Each row has a class, written as a number after it.
[-17  19  40  14 -28  -9   4  -2  29  -5  15  22  37  32 -18   7  27 -18
 -18  -2 -29 -13  -1  -4 -24 -12  16  -8  43  -4 -35  26  -9 -16 -26 -21
 -18  53 -37 -38  64  -2  15]  9
[  7 -48 -18 -39 -13  -9 -24  31  24 -18  23  14 -80 -42  -9 -46 -13  18
 -19  29 -11 -27   9  29 -80   4   5  -1 -69 -19  -1  46  -6   5 -12  34
 -24 -31  13  28 -24  -3 -56]  0
[ 20  -8 -10 -18  -6 -13 -16  57  12  24   8   4   6 -23 -14 -18   2 -17
 -20  19   1  16  19   7 -13 -10  17   5  -3   2 -30  86 -12  12  27  30
  -5 -35   9  38 -49 -34 -24]  9
[ -6   6 -31   6  -8 -23 -15  40   3 -16   1 -15  -3  15 -30 -19  15  22
 -15   1  -9 -11 -19  46 -63  10 -26 -24 -20 -12   7  11  -8  17  18  -1
  -6 -22  35  38 -19  -3 -22]  8
[-39  13  47   1  -3  -2  13 -22  12   7  16  33   3  45 -12  -3  12 -14
 -25   3 -46   5   4 -19 -11 -14  -3   5  27 -31 -46  57   1 -14  31   3
   3  38 -34  15  19 -12  30]  8
[ 11 -32 -36 -27  -9 -14  -1  43  29  -5  -5  13 -25 -28  -8 -45  -7 -15
 -39  -9 -39  -6 -22  31 -54  -8  -9 -26 -47  23  -5  26 -10  16   2  43
  -2  -3   1  45 -37   6  21]  1
[-24   7 -24   7 -12  20   9 -38  18  36  -1  39  30  53 -36  22  41 -23
 -10  -6 -37 -27  11 -16 -26 -15  -3 -18  47 -22 -56  16  -7 -23  24  21
  19  32 -53  -9  25  23  25]  0
[ 11  -8 -23  -3  -8 -24  13  35 -11  21  19  17 -67  -6 -50 -32  12 -20
  -7  37 -20 -12  20   8 -75 -14  26  17 -10 -49 -15  55 -15 -15  39  66
   9  13  34  49 -43  -3 -32]  4
[ 27  32  -5 -30 -16  11  20 -25 -14 -22 -48  20  37 -47  -9  29  27  -7
  -3 -11  59 -17  31  15 -11  20  38  51  -5  14 -32 -30   2 -43 -54 -24
  12 -10 -35  29  78  24 -33]  5
[ -6  17 -18 -28 -39  -3  28 -43 -29   8 -42  23 -57 -29  -2  35  -4 -21
   2  -2  71 -22 -28  25  48 -10  39  16  14   7 -25  -2  -5 -48 -25  -3
  21  24 -49 -22  73  36  13]  6
[-42  24   1 -19 -39  -6   9  -4  17   6   0  25  28  46 -11  28  13  -6
 -27 -38 -39 -43   6 -18 -20 -26   8 -22  23   4 -53  -2 -14  -1 -12  -6
  21  50 -44 -39  21   9  21]  3
[ -8  -9  -9 -52 -12 -35  -4  34   0  13   2  17 -27   3 -26 -45  -7   2
 -22  13 -32 -10  -2  20 -53 -29  -4  -3  -3 -38  -8  82 -27  -6  45  41
  34 -27  33  74 -44  12 -31]  2
[  4 -20 -33 -46  14 -25 -19  15  21  25   0 -21   9 -12  -3 -37 -17  14
  18  52 -15   4  22  25 -51 -19 -48 -25  24 -17  26  73   1 -11  39  33
   2  17  -2  89 -39  33 -32]  7
[-20  40 -15  19 -28  -6  48   9  32   0 -12  34  33  65 -13  43  28 -28
 -29 -14 -31 -24  13   9 -41 -14 -11 -17  30  -7 -38  -3 -12 -25  26  -9
 -15  32 -51  10  35  21  10]  10
[-24  21   8  31  -3 -16  18 -23  58 -18   5  32  17  18   1   6  21 -10
 -24 -23 -15 -30  -4  -6  14  -2  14 -17  46  19 -25   1   2  25 -19  20
 -34  43 -15 -25  52 -20  29]  6
[ 10 -17  10 -38 -20 -31 -43  30 -12  28  19 -11 -47  10  -9 -53 -25  12
  -5  47 -24  22 -14  24 -59 -15  -1  17 -12 -56  28  62 -52   8  20  54
  -5  -2  20  -4 -35 -25  -2]  7
[ 47  -6 -35   1 -49 -14   9 -20 -16   7 -33  -8  10 -27   0  26   5 -17
  -3 -13  45   4 -16   3  28  -3  43 -12  64 -22 -54 -18  18 -40 -10 -42
 -33  16 -68  28  48  -6  16]  1
[-39  48  26   9 -36 -38   4 -13  17  33  -1  -4  50  39  12  12   1 -13
 -22  -1 -41  10   4  16  -7 -29 -15 -33  41  26  -5  22 -29  -7  11  -7
  40  40 -29 -52  27   1  33]  7
[-25  34 -11  -3 -33  -9  14 -31  38  24 -14  32  34  54 -10  42  22 -16
  16  -2 -21 -36  18  -1 -29 -26 -11 -46  50  -8 -74  -3   6 -20   4 -17
  27  67 -73 -17  40  39  56]  3
[-35   0   9 -41 -28 -20  13  -9  53  33   7  62  -1  10   7 -23  36 -12
 -15 -29 -15 -26  23   0 -33 -22  -6 -46  17  -2 -23 -11   1  -6 -11  12
  23  34 -20 -12  21  23   1]  10
[ 23 -23 -21 -29 -34 -66  -2  26  -1  32  30   6 -70 -21 -15   0  10  -7
  36  26 -15  12  -3  33 -82 -20 -16  11   7 -44   3  51 -27  -4  27  21
  -7 -19  26  34 -40   6 -34]  3
[ 16 -48 -16 -30 -26 -17 -16  49 -14  43  30 -24 -61 -15 -14 -48 -27   3
   8  59 -37  11  17   7 -43 -20  26 -12 -48 -13   2  86 -19 -14  47  43
  32   8   7  45 -44  31 -10]  7
[ 11 -18   1  10  41 -30 -26  25   1   3  23 -16 -18 -19  -7 -45   7  13
  -6  39 -66 -10  13  12 -56   2 -25 -20  -7  -1  27  73   4  16  26  36
 -16  25   9  69 -35  -6 -13]  7
[ 10  -5 -30 -15 -19 -28  -9  45  59  11  -9   0  19 -22 -12 -21  -1 -18
 -23  20 -10 -18  33  20 -50  -3  20 -17   8   1 -40  53   0  31   5  42
   3  -5   5  17 -20 -26 -20]  4
[-54  19  31 -17 -54 -46   8 -53  17  42   2  12  44  23  15 -23  13 -12
 -27  11 -66 -31  14 -13 -39  -6  -9 -29  47  -7 -44  21 -15 -20   6 -20
  22  48 -34 -35  44  15  50]  7
[-32  22   2   7 -32 -12  19 -64  22  11 -23  44  31  47  -8  20 -10 -17
 -20  15 -45 -40   7 -13   6 -18   8 -14  60  -8 -46  28 -19 -23   6   9
   3  48 -73  -1  60  27  50]  6
[ 27  12  12  12 -39  -5 -13  15 -44  46 -44   3 -18 -11   7  53  -9  -6
 -15  17  80  43   6  -5  26  -5  42   2  74 -47 -43  19 -21 -39  -1 -29
 -21  20 -65   6  50 -20 -35]  10
[ 47  26   8  -1 -19  -1 -19 -17 -29 -10 -65   0  14 -25   4  41   5  -4
 -12   5  38 -13 -13  -1  43   2  16   9  82  16 -54  13   2 -31 -24 -48
 -25  35 -31  10  67   2  35]  5
[-59  28   8 -26 -37   1  34 -52  -5  11  -8  28 -55  22  -1  -4  21 -14
  -5   3 -53 -47   6  -6 -27 -10  -9 -14   8   9  -2   4 -20  -9 -11  39
  20  28 -12  -7  57  53  32]  8
[  0   7  18  -7 -11  -2 -23 -22  49   1  13  18  41  29 -14  16  22   8
   3   4 -39  -2 -16   9 -29 -28 -23 -59  89 -10 -77  43   4 -41   9 -37
  -1  70 -60  20  11  15  39]  0
[-45  21  29  -7 -35  -1  26  -7  17  33   8   8  20  44 -11   9  43   3
 -19  12 -20 -38  20 -19  -8 -20   6 -26  58   6 -41   6 -30 -20  -5  -3
  27  53 -22 -24  71  40 -11]  5
[  7  25  -8 -21 -29 -41 -18  26 -16   8   4 -11 -44   9 -51  -3  23   2
  25  28  -3  14  -3  26 -65 -22  13   8  24 -39   2  36 -32 -11  11  10
   6  11  44  20 -31   0 -40]  8
[-37  -3  -2 -14 -49 -33  15 -42  22  15 -23  29  14  21  15  16 -19 -11
 -28   3 -29 -14  14  -5 -19 -10  -9  -7  45   9 -16   6 -12   0   6   0
   9  25 -46 -69  35  -6  -8]  8
[ 18  18 -25  10  -8  12  -9  38 -45  -4 -27  -3 -50   9 -15  45  28 -19
 -12   6  80  -6   0  35   3  -1  26 -15  21 -19 -32  -7  24 -37   4  -8
 -13  18 -41  23  38 -20 -32]  7
[-16  18   4  -9 -32   1  -7  -3  16  32 -13  21  46  43  -5   4  10   2
 -16   7 -44 -23  34 -21 -11 -22  16 -10  35  12 -39  43 -19  -4  26  28
  37  55 -32 -25  29  19  18]  7
[ 19 -24   4 -34  -6 -46 -40  61  -1  17  16 -37 -45 -24 -24 -63  15  15
 -13  39 -39  17 -12  23 -71 -20 -17 -16  -5 -27   4  73  -6  12  28   4
 -14   5  13  49 -58 -20 -48]  1
[-34  19 -23 -19 -35 -34  36 -33  29  34  16   5  -3   0   1  19  12 -20
   6  -6 -30  -3  18 -21   0 -21  34 -25  24  17 -55  38 -12 -11   6   5
  34  41 -23  -4  16  43  44]  8
[  3  15  44  -5 -11   5   0  19 -43   5 -34  14 -37 -31  -7  47   4  -5
 -32   9  59  30 -21   7  45  -4  17  21  44  13  -6  26 -22 -36 -22 -27
 -40  20 -36   5  42  -1  -3]  10
[-51  35  15 -42 -29 -42  28 -43  19  32   0   2  24  38  11 -12  -8  -8
 -11  11 -48 -15  21   3 -38 -36 -15 -36  31 -19 -17  23 -14   2   8   4
  49  25 -37 -28  32  37  35]  9
[ 32  14  -4 -25 -44 -11  -4   6 -19  28 -43 -11   8 -35  10   9   5   5
   0  -2  61 -19 -40  24  35  -1  21 -34  43 -14 -42  -6   1 -33  -9 -48
  -1  33 -62  15  48  -2   1]  10
[  8  15 -28 -11 -27 -63  10  34 -24  12  10 -22 -57 -31  -4 -10 -15 -22
  -9  14 -35 -19  -5  11 -50 -15  21 -20   8 -13 -14  48 -18  -7   7   3
 -26  17  12  46 -22   6  10]  1
[ 30  30 -20 -42 -13 -27   9 -50 -29  10 -39 -44  16 -27  22  37 -14   9
 -11   1  42   0   3  -8  63  -7  34  25  43 -11  -1  18   3  -6 -14 -34
 -28  -2 -56 -17  80   6  36]  2
[ -4 -43 -15 -14  -7 -34  -5  33 -10   8  20 -13 -89 -48   1 -47 -10 -17
 -23  40 -53 -39  -5  28 -46  -1   7 -42 -36   7  -8  85 -10 -16  19  33
  -4  16  20  78 -52   4 -12]  7
[-23   3  -4   9 -43  -8  20 -62  20  24 -17  22  52  42  -1  21   1 -26
 -25  -7 -24 -28  35  -1  14 -17  35 -10  50 -18 -55  25  -9  -9   0  21
  20  51 -67  -2  54   0  33]  4
[-24  -7  -7  -4 -29   0  13 -47  47 -20   1  14  -1  42 -18  27  14 -25
 -26 -24 -46  -8 -40   0  -1 -23  -8 -51  27  11 -53   7 -13 -23  16 -29
  -3  62 -53  -7  18   8  48]  0
[  8 -22 -34 -58 -15  -8 -30  21 -11   7  12  16 -49   4 -24 -37 -24  35
 -18  15  11   0   6  19  -8 -30  13  15   2 -14  10  74 -27  -6  27  58
 -14 -10  -4  14 -22  11   7]  2
[ 43 -15 -22   4   8 -41  19  38  28 -25   2  -6 -29 -13   3  -9  -2 -26
 -13   6  -6 -11   9  39 -38 -17  27  16 -18 -32 -15  39   4   1 -25  22
 -46  -9   4  79 -34 -24 -16]  5
[ 25  10 -25 -35 -10  -3   7  12 -37  -8   5 -40 -12   4   1  20  23  14
  -2  -1  95  10   9  15  36 -10  44  61  36 -16   2  -9  24   6 -18 -13
 -39 -22  -9 -12  40  -8 -39]  3
[ 15 -28   2  -2  -6 -36   6  14   4  -4 -21   2 -56 -26 -32  -3  -7 -13
 -12  26 -48   2   5  16 -39 -13   4   8   8 -35  -1  97 -15 -14  27  14
 -16 -17  30  75 -46  13 -18]  8
[ -5  21 -19 -30 -38  -2  13   1 -49  26 -45   6 -21   9  16  29  25  20
   7  17  65 -49  19  23  32 -12  39   9  29   7 -39  -4  11 -13 -24  13
   9  13 -34  11  31  31 -16]  8
[-15  34   8 -18   4  -5   4 -39  33   3  12  32  31  15  -6  -9  46  -1
 -21  -9 -27 -52  14 -16 -29  -5  -2  -2  24 -15 -43  -1  10   3 -32   7
 -25  50 -41 -10  40 -12  39]  3
[-18  13  12 -40   5 -35  35 -90  41  22   5  11  19  21  22 -27  15  15
 -18  43 -54 -46  30 -10   6 -33   4 -30  47   3 -13  23   7   2  -8  22
  18  51 -46 -15  64  47  67]  2
[  5  20 -24 -58 -44 -17  16   2 -60  12 -17 -11 -83 -27   7  51   7 -22
   5 -17  73   7  12  17  31  -7  37  38  -7   2 -24  13   4 -10  12   0
  -2 -23   4   5  38  17  28]  4
[-21  -4  -5  19 -21  -9  19 -37  25  21  26  -2  19  19  14   0  28  -1
 -16   4 -32 -47  38 -25   1   9   6 -21   7   3 -30  -8  23  18   2   6
 -31  39 -41 -23  54  -8  36]  4
[ -3 -19 -14 -15  18 -24  -5  74  16 -42  29  -7 -79 -10   9 -28   4  -5
 -10   6 -27  -2 -35  41 -37  -2 -27   5 -85  17  33  57 -27  20  13  25
 -41 -22  36  81 -64  -8 -53]  1
[-39   7  22  20 -41  -4   8   9  49  27  -6  25  20  43 -24   0  38   4
 -15 -12 -30  -9  14 -22 -34 -21 -22 -28  66 -22 -69  28  -6 -11  32   2
  21  46 -42 -14  32  -1 -27]  5
[ 13  45   4 -12 -19  13 -12  -6 -45  -2 -55 -37   4 -33   9  23 -14 -23
 -11 -10  53  30 -17  -2  43  14  22  27  26   5  -6  25 -14 -44 -10 -55
  -2 -14  -5 -10  51   5 -15]  2
[  4   5  11 -31 -20   2   6   3 -10  27 -42  42 -46 -18  18  18  28 -11
 -31 -11  57  17 -38  15  47 -13  -8   2  29  16  -9   1 -15 -20  -3   3
  -2   8 -52 -14  36  -3 -13]  10
[-28   5  22 -36 -53  20 -11 -46   8   3  -8  52  43  36 -20  -2  18   7
 -30 -12 -22 -26  -9 -19 -13 -13   6  22  76   2 -32   5 -29 -15  -4  16
  18  28 -44 -52  79   6 -22]  0
[-71   8  17 -11 -36   0 -15 -22 -37  18  19  22 -30  74 -15  18  21 -23
 -18  -1 -25   4   6 -14 -12 -26 -10   6  10 -14 -12   8 -17 -30   7   4
  12  41 -34 -34   7  -6  -8]  7
[-38  30  16  -2 -21  -5  39 -49  -7 -14  28   2 -16  11  -1  23  30 -44
  -5   1 -36 -40  16  -5 -36   4  38   2  -8  13 -50 -14   5 -13 -42  -1
 -22  50 -20  12  43   5  37]  0
[ 13 -25   5 -27   5  -8 -25  46  -4  23   5 -40 -35 -41 -39 -42  -4  12
  -2  25  -3  27  29   4 -49  -1   1  18  -6 -25  -5  80  -7   4  42  24
  -3   1   3  21 -37 -26 -45]  5
[ 28  15  -5   8 -13  -9  13  16 -35 -15 -35 -29 -31 -37   4  27   5 -30
 -22  -1  59  17 -50  17  33   6  17  -7  41   1 -37  33   8 -43   6 -55
 -33  28 -35  37  36 -14 -22]  9
[  9  52  36  12 -47 -27  -9  29 -52  10 -31 -23   8 -32 -17   4   2 -15
 -22   1  42  22 -67  15  27   7  48   2  70  25 -37  -7 -22 -21 -17 -43
   6  21 -26 -31  52 -30  14]  6
[ 13  12 -11 -26 -29 -10  -5   7 -13  18 -36  -7 -13 -32 -28  10   7 -12
 -23   7  69  30 -24   6  17 -13  27 -11  51 -17 -35  27  -9 -40   7 -20
  10  13 -31  24  40 -11 -34]  2
[-22  25  18 -14 -28 -19  15 -21  22  12   3   7  26  48 -17   8   3  -9
  -3   0 -49 -24  21  -3 -15 -30   7 -11  46 -17 -44  36 -16 -14  22  -3
  26  39 -54 -16  39  15  37]  5
[ 18  -6  -9  13 -16 -34  -6  35  11  -9  13  -8 -25  -1 -10  -3   6   9
 -12  12 -27 -18  21  42 -64  -3   0  -4  29 -26  11  50 -24  20  12  52
 -48   8  11  49  -3 -29 -31]  4
[-25  35  -8   1 -41 -32   2 -46  -3  27   8  -9  42  51  -2  29  -4  -2
  -3  -3 -40 -19  17 -21 -10  -7  -6 -13  44 -10 -28   1 -23   4  32 -31
  -4  33 -51 -54  33  -7  43]  3
[ 31 -45  18   8 -30 -26 -14  47   4 -14  -4  11 -86 -33  -5 -29  -1   4
  -7  29 -22   4   7   5 -39  -2  34   4 -12 -24 -17  61 -11  -1   8  12
 -42   2   9  71 -40 -19 -66]  10
[-42  31  14 -31 -17 -19  31 -93  44  28 -16   6  71   4 -15  -3  21 -20
 -15 -11 -62 -44  32 -24 -17 -11   1 -19  39  -2 -32  16  -4 -21  -9 -32
  39  58 -70 -50  59  39  46]  3
[  8   6 -10  20 -18 -25  15 -38  19  10  -1  40 -31  23  18  44  23  -4
  -8  -4 -16 -13 -17  -6  12 -27  10 -34  64 -14 -59  17 -20 -16 -25  20
 -24  47  -3  23  31  23  79]  2
[-48  35  16 -25 -18 -38  16 -61  24  32 -13   0  22   9  -1  -3  -2 -13
  -4  11 -45 -32  11  -1   9 -20 -34 -27  22  15 -13  53 -32  -7  20  -9
  24  58 -36   1  37  26  46]  5
[-18  39 -38 -46 -50  17 -11 -10 -68  -4 -46  -1 -10  -3 -12  39 -12  -8
   5 -22  52 -18  -1   3   0   7  19  -2  18  23 -42 -14   4 -48  -3 -40
  23  42 -26   5  46  41   1]  8
[ 10  58 -15 -37 -12 -11   9 -22 -24  26 -36   0  12  17  18  34  41  -3
   1  -3  49  -9   0  27 -13 -14 -24   1  48 -33 -30 -16  18 -18  -6  -1
  -4  13 -43  16  58  -9   8]  2
[-43  41   6 -25 -26 -21  11 -97   7  12 -27  -7  46  26  12   8 -28 -12
 -18  19 -63 -18  21   9 -13 -23   2  -3  44   5 -25  33 -26  12 -22  25
  19  25 -66  -6  34  18  71]  0
[-10  20   4  19 -32 -30  23 -51  54   9   9   7  88  44  -5  31   0 -15
 -18 -21 -37   1  25   2 -15 -16  20 -31  48 -41 -46   0  -4  -4  -1 -30
  -6  28 -99 -22  76 -13  54]  1
[ 27  -9 -33 -36 -43  -9   5  18 -51  19 -36   7 -65 -29  25  42   8  11
  -1 -23  95   3 -41   9  63 -17  17   0  28   8 -49  12   1 -19   8  -5
 -23  22 -30  22  13   6   7]  9
[ 28 -17 -15  -2 -15 -12 -18  46  34  26   0  -1 -34   4  -5  -8 -18  17
  -9  45 -30   7  45 -12 -58 -18   8  -5  27 -60 -66 114   3  -3  54  20
 -28  19 -33  39 -27  -5 -16]  10
[-17  38 -26 -41 -50 -20  19 -15 -72  16 -25 -35 -40  -2   3  46  -9  -2
   2  -2  66  -5  -7  21  10 -13  16   5  27 -16  -5 -15 -10 -20 -14  -2
 -17  12 -23  19  60  13  12]  2
[-16 -29 -40 -31  -6 -13 -19  -1 -14  28   1  -6 -30 -10  -1 -11 -22  13
  14  20   3 -22  40  25 -28   8 -16 -31 -26   7  10  36  -8   9  41  29
   3  15  10  24 -49  -3 -22]  8
[-12 -30 -30  -5   4 -34   3  79   0 -16   4 -24 -85 -22 -11 -31 -11  -4
 -16 -16  -8 -19 -14  47 -48  -1  -8 -42 -42   4   0  31 -13   5  15  16
 -21  -8  31  59 -79   2 -13]  5
[ -5  -7  -3   3  -2 -45  29  24 -23   3  11 -20 -58 -15 -16  -7  -6 -35
  -8  14 -34 -17  15  28 -51 -17   7 -22 -12  -5   2  54   1   8  28  24
  -1  27  34 103 -40   3 -18]  3
[-54  51  47 -39 -11 -14  35 -46  30  17  11  20  46   6  -9  -4  17   7
 -22   1  -6 -17   7 -11  15 -21  -7 -11  30  19  -3   4 -23 -12   0  -7
  18  70 -29 -31  47   5  13]  10
[ 11 -27 -38   6 -30 -14 -27  60 -36  45  16 -34 -62  13 -20 -10 -26  21
   7  54  12  21  45  -2 -64  -5  19   6   3 -71 -32  86   1 -23  63   1
  -4 -13  16  14 -41   8 -66]  8
[ 25  58  -4 -49 -39 -11  -9  30 -21  19 -47 -10  34 -45 -17  40  20   0
 -13 -29  89  29  -5  15  19 -10  37  33  56 -12 -54  35 -15 -25   1 -32
   9   5 -22  10  27 -31 -44]  10
[  0   8 -11 -42   0 -10  30 -26  27  29   9 -10  33   3  11  -7  -2   7
 -25  23 -28 -13  51 -10  15 -31  37   4  71  24 -34  50   0  15  13  62
  18  37 -27 -17  15  25  63]  4
[-23  28   3   3 -57  14   0  -6  15  19  -1  21  46  36 -31  -2  26  -5
  -9 -17 -37 -13  11 -26 -22 -21  35   6  42 -21 -71  22 -18 -40  -3  -8
  33  31 -60 -35  29  14  -8]  1
[ 30  22   0 -12 -24 -11  16  14 -33   3 -17  -4 -40  -8   4  32  32 -39
 -16   3  43   0  -3   4  -8   8  34  25  11  -8 -31 -30  -1 -13 -24 -20
 -16 -11  -4  -6  71 -11  -1]  5
[-41  -6  34   5 -48 -20  17 -16 -21  16  -7  16 -60  29 -13  -2  16 -22
 -23   0 -63 -18 -20 -16  -8 -26  13 -12  24   7  -5  32 -27 -12   1  17
  -3  74 -24  -5  20  14   1]  8
[  6 -32  -2 -32   4  -9 -35  52 -19 -10  33   5 -84   6 -31 -46  -4  32
   7  56 -10 -16  -1  25 -89  -9  -4  11 -36 -57   0  66  -8 -21   4  37
 -29  16  10  54 -24  10 -43]  2
